Here is a tiny trained network, its code and every weight. The questions are about switching its units off for an input and a class, where a switched-off unit gives its printed mean instead of its output.

import numpy as np


def w(rows, s, z=0):
    codes = np.array(rows[::2]) - 128.0
    scale = np.full(codes.shape[1], s)
    scale[-1] = z or s
    return codes * scale


def f(y):
    return y / 2 * (1 + np.tanh(0.7978845608 * (y + 0.044715 * y**3)))


def log_softmax(a):
    a = a - a.max(-1, keepdims=True)
    return a - np.log(np.exp(a).sum(-1, keepdims=True))


def net(x, mask):
    res = np.array(x, float).reshape(1, 4) / 4 @ E
    y = f(res @ A[0][:, :-1].T + A[0][:, -1])
    res = res + np.where(mask, y, B[0][:, -1]) @ B[0][:, :-1]
    return log_softmax(res[-1] @ U[:, :-1].T + U[:, -1])


A, B = {}, {}
E = w([
[97,254,126],'x0',
[152,111,43],'x1',
[128,127,128],'x2',
[224,122,125],'x3',
],0.02)
A[0] = w([
[210,167,111,225],'N1',
[126,135,15,255],'N2',
[143,202,77,56],'N3',
[135,107,217,248],'N4',
[153,244,79,75],'N5',
[204,100,127,161],'N6',
],0.011,0.0025)
B[0] = w([
[188,64,170,202],'N1',
[2,39,117,231],'N2',
[52,109,240,203],'N3',
[201,117,194,213],'N4',
[98,136,247,251],'N5',
[221,147,92,213],'N6',
],0.0095,0.012)
U = w([
[117,84,168,210],'0',
[115,251,128,163],'1',
[96,88,53,128],'2',
[62,124,132,1],'3',
[176,128,145,121],'4',
[164,194,161,185],'5',
[161,94,62,58],'6',
],0.019,0.0064)

Each question gives the input, the list of numbers given to net, and the class t.
The units are the neurons (one row each of A and B). Each row of codes is followed by its name. A weight is (code - 128) times the scale printed after its matrix; where a second scale follows, it is the last column's (A, B and U).
mask holds one flag per neuron, in row order. A switched-off neuron (its flag False) gives its mean, the last column of its row in B, instead of its output. The means were averaged over made-up inputs and are rounded, as every weight is.
A unit's drop is (log p(t) with every unit on - log p(t) with that unit switched off) / (log p(t) with every unit on - log p(t) with every unit switched off).
The circuit of an input: a set's keep is (log p(t) with only the set's units on - log p(t) with every unit switched off) / (log p(t) with every unit on - log p(t) with every unit switched off). Starting from all 6 units, units are removed one at a time, each time the one whose removal leaves the highest keep (on an exact tie, the one counted first), for as long as the keep stays at least 0.8.
units of the circuit, in order: the units of the circuit, biggest drop first
most important unit: the unit with the biggest drop
k most important neurons: the k neurons with the biggest drops, biggest first
drop of u: that unit's drop, to one decimal
input [0,4,6,2], class 6: units of the circuit, in order : (N5)
input [1,-2,-3,-8], class 1: units of the circuit, in order : (N2, N1)
input [-7,1,-4,-5], class 2: 4 most important neurons : (N5, N3, N1, N4)
input [-2,-1,3,7], class 4: 2 most important neurons : (N2, N1)
input [2,-4,8,-1], class 1: units of the circuit, in order : (N1, N2)
input [3,4,-8,7], class 0: 2 most important neurons : (N2, N3)
input [5,6,7,-1], class 3: 2 most important neurons : (N2, N4)
input [6,7,-4,2], class 0: 2 most important neurons : (N1, N5)
input [-8,-1,-4,6], class 4: 2 most important neurons : (N2, N4)
input [0,2,8,-4], class 2: 3 most important neurons : (N5, N3, N4)
input [0,-2,-3,6], class 4: 2 most important neurons : (N1, N5)
input [-1,5,-5,2], class 6: 2 most important neurons : (N6, N5)
input [2,-8,-5,-3], class 1: 3 most important neurons : (N1, N2, N5)
input [8,1,6,-8], class 3: most important unit : N3
input [-3,2,1,-5], class 2: 2 most important neurons : (N5, N3)
input [0,2,6,-5], class 2: 3 most important neurons : (N5, N3, N4)
input [-3,-6,-1,1], class 4: drop of N2 : 0.4
input [-6,-2,7,5], class 4: drop of N2 : 0.1
input [-1,2,4,8], class 6: drop of N4 : 0.2
input [-2,-8,3,1], class 4: most important unit : N2
